Below is a small trained network, with its code and all its weights. Each question gives an input and a target symbol and asks what happens when units are switched off, that is, made to give their printed mean instead of their output.

import numpy as np


def w(rows, s, z=0):
    codes = np.array(rows[::2]) - 128.0
    scale = np.full(codes.shape[1], s)
    scale[-1] = z or s
    return codes * scale


def f(y):
    return y / 2 * (1 + np.tanh(0.7978845608 * (y + 0.044715 * y**3)))


def softmax(a):
    e = np.exp(a - a.max(-1, keepdims=True))
    return e / e.sum(-1, keepdims=True)


def log_softmax(a):
    a = a - a.max(-1, keepdims=True)
    return a - np.log(np.exp(a).sum(-1, keepdims=True))


def net(x, mask):
    ids = ['ΓΘΦΩαβδλμσψ'.index(c) for c in x.split()]
    T = len(ids)
    res = E[ids] + P[:T]
    u = 0
    for l in range(3):
        r = res
        for j in range(2):
            rows = slice(3 * j, 3 * j + 3)
            q, k, v = (r @ M[l][rows].T for M in (Q, K, V))
            z = softmax(np.where(np.tri(T) > 0, q @ k.T / 3**0.5, -1e9)) @ v
            o = O[l][rows]
            res = res + np.where(mask[u + j], z, o[:, -1]) @ o[:, :-1]
        u += 2
        y = f(res @ A[l][:, :-1].T + A[l][:, -1])
        res = res + np.where(mask[u : u + 4], y, B[l][:, -1]) @ B[l][:, :-1]
        u += 4
    return log_softmax(res[-1] @ U[:, :-1].T + U[:, -1])


Q, K, V, O, A, B = {}, {}, {}, {}, {}, {}
E = w([
[104,147,132],'Γ',
[184,127,185],'Θ',
[110,143,135],'Φ',
[110,146,134],'Ω',
[147,138,130],'α',
[84,237,151],'β',
[100,108,110],'δ',
[114,105,109],'λ',
[95,146,127],'μ',
[110,151,133],'σ',
[6,126,97],'ψ',
],0.025)
P = w([
[220,140,101],'0',
[183,139,113],'1',
[164,127,126],'2',
[131,131,134],'3',
[108,118,152],'4',
[82,135,170],'5',
[64,123,173],'6',
[36,110,206],'7',
[11,97,209],'8',
[9,96,217],'9',
[2,104,227],'10',
],0.0074)
Q[0] = w([
[83,179,182],'0.h1',
[248,216,100],'0.h1',
[111,190,87],'0.h1',
[126,154,119],'0.h2',
[147,94,167],'0.h2',
[158,186,135],'0.h2',
],0.014)
K[0] = w([
[52,102,84],'0.h1',
[193,130,1],'0.h1',
[23,69,91],'0.h1',
[80,101,104],'0.h2',
[190,145,117],'0.h2',
[83,138,137],'0.h2',
],0.012)
V[0] = w([
[73,102,111],'0.h1',
[150,169,87],'0.h1',
[102,170,194],'0.h1',
[154,106,252],'0.h2',
[150,162,106],'0.h2',
[197,100,84],'0.h2',
],0.011)
O[0] = w([
[145,66,26,252],'0.h1',
[207,146,179,87],'0.h1',
[136,209,68,220],'0.h1',
[104,54,144,98],'0.h2',
[218,126,1,117],'0.h2',
[12,67,110,60],'0.h2',
],0.0067,0.0039)
A[0] = w([
[32,140,255,134],'0.n1',
[136,97,9,163],'0.n2',
[75,140,56,92],'0.n3',
[35,127,102,252],'0.n4',
],0.0056,0.004)
B[0] = w([
[102,197,175,160],'0.n1',
[253,18,76,177],'0.n2',
[62,79,196,162],'0.n3',
[231,174,142,254],'0.n4',
],0.0068,0.0059)
Q[1] = w([
[55,183,73],'1.h1',
[183,159,10],'1.h1',
[173,68,207],'1.h1',
[86,168,23],'1.h2',
[247,24,67],'1.h2',
[101,254,207],'1.h2',
],0.0085)
K[1] = w([
[121,188,151],'1.h1',
[97,180,128],'1.h1',
[200,44,100],'1.h1',
[120,77,108],'1.h2',
[154,72,26],'1.h2',
[176,138,246],'1.h2',
],0.014)
V[1] = w([
[114,59,123],'1.h1',
[46,130,119],'1.h1',
[92,199,163],'1.h1',
[254,145,124],'1.h2',
[19,132,93],'1.h2',
[73,70,63],'1.h2',
],0.0095)
O[1] = w([
[29,95,94,2],'1.h1',
[211,128,129,63],'1.h1',
[215,92,231,203],'1.h1',
[82,89,126,222],'1.h2',
[167,233,108,58],'1.h2',
[101,254,79,78],'1.h2',
],0.0054,0.0035)
A[1] = w([
[165,250,180,105],'1.n1',
[37,140,137,90],'1.n2',
[205,51,79,254],'1.n3',
[63,72,255,31],'1.n4',
],0.009,0.0042)
B[1] = w([
[76,83,78,199],'1.n1',
[229,42,119,132],'1.n2',
[58,250,165,251],'1.n3',
[146,144,2,254],'1.n4',
],0.0066,0.0048)
Q[2] = w([
[5,168,93],'2.h1',
[203,158,153],'2.h1',
[130,132,76],'2.h1',
[111,172,184],'2.h2',
[49,132,139],'2.h2',
[184,162,112],'2.h2',
],0.012)
K[2] = w([
[199,182,87],'2.h1',
[9,149,173],'2.h1',
[123,145,66],'2.h1',
[99,110,90],'2.h2',
[121,216,158],'2.h2',
[67,125,221],'2.h2',
],0.011)
V[2] = w([
[108,144,166],'2.h1',
[117,151,145],'2.h1',
[106,125,166],'2.h1',
[248,140,81],'2.h2',
[140,88,166],'2.h2',
[189,108,137],'2.h2',
],0.012)
O[2] = w([
[69,136,103,86],'2.h1',
[108,198,112,149],'2.h1',
[2,180,42,44],'2.h1',
[159,186,64,63],'2.h2',
[116,92,163,1],'2.h2',
[152,108,198,11],'2.h2',
],0.0078,0.0022)
A[2] = w([
[186,117,174,141],'2.n1',
[22,172,86,89],'2.n2',
[253,151,76,81],'2.n3',
[59,162,171,253],'2.n4',
],0.0066,0.004)
B[2] = w([
[185,107,105,140],'2.n1',
[1,140,138,167],'2.n2',
[130,54,139,205],'2.n3',
[148,49,163,254],'2.n4',
],0.011,0.0028)
U = w([
[145,29,77,254],'Γ',
[121,174,136,87],'Θ',
[124,184,148,96],'Φ',
[72,162,88,154],'Ω',
[84,157,101,33],'α',
[106,159,151,155],'β',
[213,169,177,50],'δ',
[127,168,138,106],'λ',
[121,197,137,56],'μ',
[146,94,120,71],'σ',
[175,211,2,106],'ψ',
],0.0083,0.004)

Each question gives the input, a string of symbols that net reads in full, and the target symbol t.
The units are the heads (3 rows each of Q, K, V and O) and the neurons (one row each of A and B). Each row of codes is followed by its name. A weight is (code - 128) times the scale printed after its matrix; where a second scale follows, it is the last column's (O, A, B and U).
mask holds one flag per unit, layer by layer, with each layer's heads first. A switched-off unit (its flag False) gives its mean, the last column of its rows in O or B, instead of its output. The means were averaged over made-up inputs and are rounded, as every weight is.
A unit's drop is (log p(t) with every unit on - log p(t) with that unit switched off) / (log p(t) with every unit on - log p(t) with every unit switched off).
The circuit of an input: a set's keep is (log p(t) with only the set's units on - log p(t) with every unit switched off) / (log p(t) with every unit on - log p(t) with every unit switched off). Starting from the 12 units with the biggest drops (on a tie, the unit counted first), units are removed one at a time, each time the one whose removal leaves the highest keep (on an exact tie, the one counted first), for as long as the keep stays at least 0.8.
units of the circuit, in order: the units of the circuit, biggest drop first
most important unit: the unit with the biggest drop
top k neurons: the k neurons with the biggest drops, biggest first
k most important neurons of layer l: the k neurons of layer l with the biggest drops, biggest first
heads that matter: for each layer, one digit per head in row order, 1 if its drop is at least 0.15 and else 0, layers parted by /
drop of u: that unit's drop, to one decimal
input λ β β β μ λ Γ, target δ: units of the circuit, in order => 1.h1, 0.n2
input δ Θ μ λ λ λ ψ Ω, target ψ: units of the circuit, in order => 1.h2, 0.h1
input α σ λ σ λ Θ, target Γ: top neuron => 1.n4
input Θ Ω Γ Θ Φ α Θ λ Ω Φ, target Γ: heads that matter => 10 / 01 / 00
input λ Ω λ Θ Θ σ λ Θ Γ, target Γ: top 2 neurons => 1.n3, 1.n4
input σ λ λ μ σ σ σ β α λ, target δ: heads that matter => 10 / 10 / 00
input α μ Θ ψ μ, target ψ: top 2 neurons => 1.n4, 2.n4
input λ Θ Ω, target Γ: 2 most important neurons of layer 0 => 0.n2, 0.n1
input β α λ Γ α δ σ ψ λ Φ, target ψ: units of the circuit, in order => 0.h1, 1.h2
input λ δ α Γ λ λ σ ψ σ Ω, target ψ: top 2 neurons => 0.n2, 2.n4
input λ λ Γ σ Φ β Ω σ λ, target δ: units of the circuit, in order => 0.h1, 1.h1, 0.n1
input δ δ β λ δ, target δ: units of the circuit, in order => 1.h1, 0.h1, 0.n2
input α Ω λ Φ λ β β Ω μ, target δ: units of the circuit, in order => 1.h1, 1.h2, 0.n2
input λ σ λ λ δ α Θ ψ Φ, target ψ: most important unit => 1.h2
input δ ψ Ω λ σ, target ψ: top 3 neurons => 0.n1, 2.n4, 0.n3
input δ Γ λ δ λ δ λ β β δ, target δ: units of the circuit, in order => 1.h1, 0.h1, 0.n1
input δ β β μ Φ, target δ: heads that matter => 00 / 11 / 00
input Ω σ σ ψ δ, target ψ: top 2 neurons => 0.n3, 2.n4
input Θ Θ λ σ λ Ω σ β, target δ: heads that matter => 01 / 11 / 00
input ψ σ δ λ λ ψ λ λ ψ λ Γ, target ψ: most important unit => 0.h1
input Γ λ Φ λ ψ Φ ψ, target ψ: top 2 neurons => 0.n2, 2.n4
input δ Θ β σ, target δ: top 2 neurons => 1.n4, 0.n2
input δ λ λ α Θ σ μ σ, target Γ: top 2 neurons => 1.n3, 1.n4
input δ σ σ λ Γ σ λ Φ ψ Γ, target ψ: top 2 neurons => 0.n2, 2.n4
input Γ Γ Θ λ λ Ω Ω, target Γ: drop of 0.h1 => 0.5
input δ Θ δ σ Γ δ λ μ, target Γ: drop of 0.n4 => -0.4
input λ λ λ σ ψ Γ λ, target ψ: drop of 2.n4 => 0.1
input δ Γ μ λ ψ δ δ, target ψ: drop of 1.h2 => 1.4
